Here is a tiny trained network, its code and every weight. The questions are about switching its units off for an input and a class, where a switched-off unit gives its printed mean instead of its output.

import numpy as np


def w(rows, s, z=0):
    codes = np.array(rows[::2]) - 128.0
    scale = np.full(codes.shape[1], s)
    scale[-1] = z or s
    return codes * scale


def f(y):
    return np.maximum(y, 0)


def log_softmax(a):
    a = a - a.max(-1, keepdims=True)
    return a - np.log(np.exp(a).sum(-1, keepdims=True))


def net(x, mask):
    res = np.array(x, float).reshape(1, 5) / 4 @ E
    y = f(res @ A[0][:, :-1].T + A[0][:, -1])
    res = res + np.where(mask, y, B[0][:, -1]) @ B[0][:, :-1]
    return log_softmax(res[-1] @ U[:, :-1].T + U[:, -1])


A, B = {}, {}
E = w([
[91,189,180,218,42,186,136,221,123,108,204,158],'x0',
[198,72,90,82,121,102,167,118,203,110,109,151],'x1',
[235,129,83,170,157,85,65,133,185,95,178,63],'x2',
[141,141,132,106,135,132,150,99,175,255,91,221],'x3',
[140,134,155,106,112,73,177,132,153,112,156,118],'x4',
],0.0094)
A[0] = w([
[125,162,100,151,170,124,2,105,98,158,116,93,147],'neuron 0',
[178,122,97,149,160,112,81,130,162,103,118,88,209],'neuron 1',
[184,155,97,160,152,93,62,120,140,124,178,91,119],'neuron 2',
[19,161,189,147,116,181,147,154,42,132,136,159,138],'neuron 3',
[105,125,121,106,128,157,168,109,144,229,76,248,151],'neuron 4',
[128,99,91,125,135,134,96,123,102,69,131,79,109],'neuron 5',
[109,175,154,186,75,153,115,193,130,99,179,131,82],'neuron 6',
[58,127,154,119,108,157,149,123,63,121,121,135,148],'neuron 7',
[19,187,189,138,109,176,93,135,73,147,146,102,252],'neuron 8',
[123,134,97,103,198,147,81,65,114,189,104,151,95],'neuron 9',
[140,98,89,120,144,166,111,124,123,59,127,66,125],'neuron 10',
[132,62,117,43,162,57,151,50,140,146,71,119,133],'neuron 11',
],0.0091,0.003)
B[0] = w([
[154,131,179,122,118,156,176,206,116,100,118,144,197],'neuron 0',
[123,91,119,127,107,108,124,148,62,95,129,115,204],'neuron 1',
[132,113,145,161,133,110,205,202,55,95,119,112,201],'neuron 2',
[244,46,149,223,69,136,207,157,51,136,4,106,248],'neuron 3',
[222,106,178,157,82,173,133,124,141,182,40,192,243],'neuron 4',
[136,104,168,122,107,145,112,174,101,109,111,143,181],'neuron 5',
[116,191,146,68,143,124,93,122,130,83,164,131,230],'neuron 6',
[162,131,129,181,127,79,165,144,92,109,130,107,194],'neuron 7',
[166,93,93,217,123,103,219,115,76,151,55,120,251],'neuron 8',
[95,184,123,94,129,110,110,111,206,144,156,137,199],'neuron 9',
[120,87,161,125,84,138,109,152,67,88,120,120,186],'neuron 10',
[91,201,72,133,191,98,132,112,96,93,160,97,241],'neuron 11',
],0.011,0.013)
U = w([
[95,161,126,108,146,104,136,146,118,91,186,102,147],'0',
[14,41,166,156,133,193,57,45,197,228,161,32,7],'1',
[155,49,156,194,84,144,161,154,95,130,80,123,125],'2',
[65,89,81,102,128,131,23,78,124,113,138,95,88],'3',
[121,162,79,142,167,99,142,75,148,160,123,110,102],'4',
[134,141,184,118,75,198,117,117,249,193,119,167,169],'5',
],0.014)

Each question gives the input, the list of numbers given to net, and the class t.
The units are the neurons (one row each of A and B). Each row of codes is followed by its name. A weight is (code - 128) times the scale printed after its matrix; where a second scale follows, it is the last column's (A, B and U).
mask holds one flag per neuron, in row order. A switched-off neuron (its flag False) gives its mean, the last column of its row in B, instead of its output. The means were averaged over made-up inputs and are rounded, as every weight is.
A unit's drop is (log p(t) with every unit on - log p(t) with that unit switched off) / (log p(t) with every unit on - log p(t) with every unit switched off).
The circuit of an input: a set's keep is (log p(t) with only the set's units on - log p(t) with every unit switched off) / (log p(t) with every unit on - log p(t) with every unit switched off). Starting from all 12 units, units are removed one at a time, each time the one whose removal leaves the highest keep (on an exact tie, the one counted first), for as long as the keep stays at least 0.8.
units of the circuit, in order: the units of the circuit, biggest drop first
most important unit: the unit with the biggest drop
k most important neurons: the k neurons with the biggest drops, biggest first
drop when u is switched off: that unit's drop, to one decimal
input [3,-4,7,3,2], class 0: 4 most important neurons : [neuron 3; neuron 4; neuron 8; neuron 6]
input [-6,-8,8,3,2], class 0: most important unit : neuron 3
input [7,4,7,8,1], class 5: units of the circuit, in order : [neuron 3; neuron 8]
input [-2,-3,3,5,-1], class 5: 2 most important neurons : [neuron 3; neuron 8]
input [-3,2,-5,-6,4], class 0: 3 most important neurons : [neuron 3; neuron 4; neuron 8]
input [1,6,0,3,-5], class 5: 2 most important neurons : [neuron 3; neuron 8]
input [-6,-2,-3,7,8], class 5: 2 most important neurons : [neuron 4; neuron 8]
input [0,3,6,7,-8], class 5: 3 most important neurons : [neuron 3; neuron 8; neuron 9]
input [-1,4,3,4,7], class 0: 2 most important neurons : [neuron 3; neuron 8]
input [3,0,6,-6,8], class 0: 3 most important neurons : [neuron 3; neuron 4; neuron 8]
input [-1,7,-4,-4,3], class 0: drop when neuron 3 is switched off : 0.3
input [-8,-6,0,-2,2], class 0: drop when neuron 11 is switched off : 0.0
input [-1,6,-2,2,-1], class 5: drop when neuron 4 is switched off : 0.1
input [-5,2,5,8,-2], class 4: units of the circuit, in order : [neuron 11]
input [1,-3,3,5,-6], class 5: drop when neuron 9 is switched off : 0.2
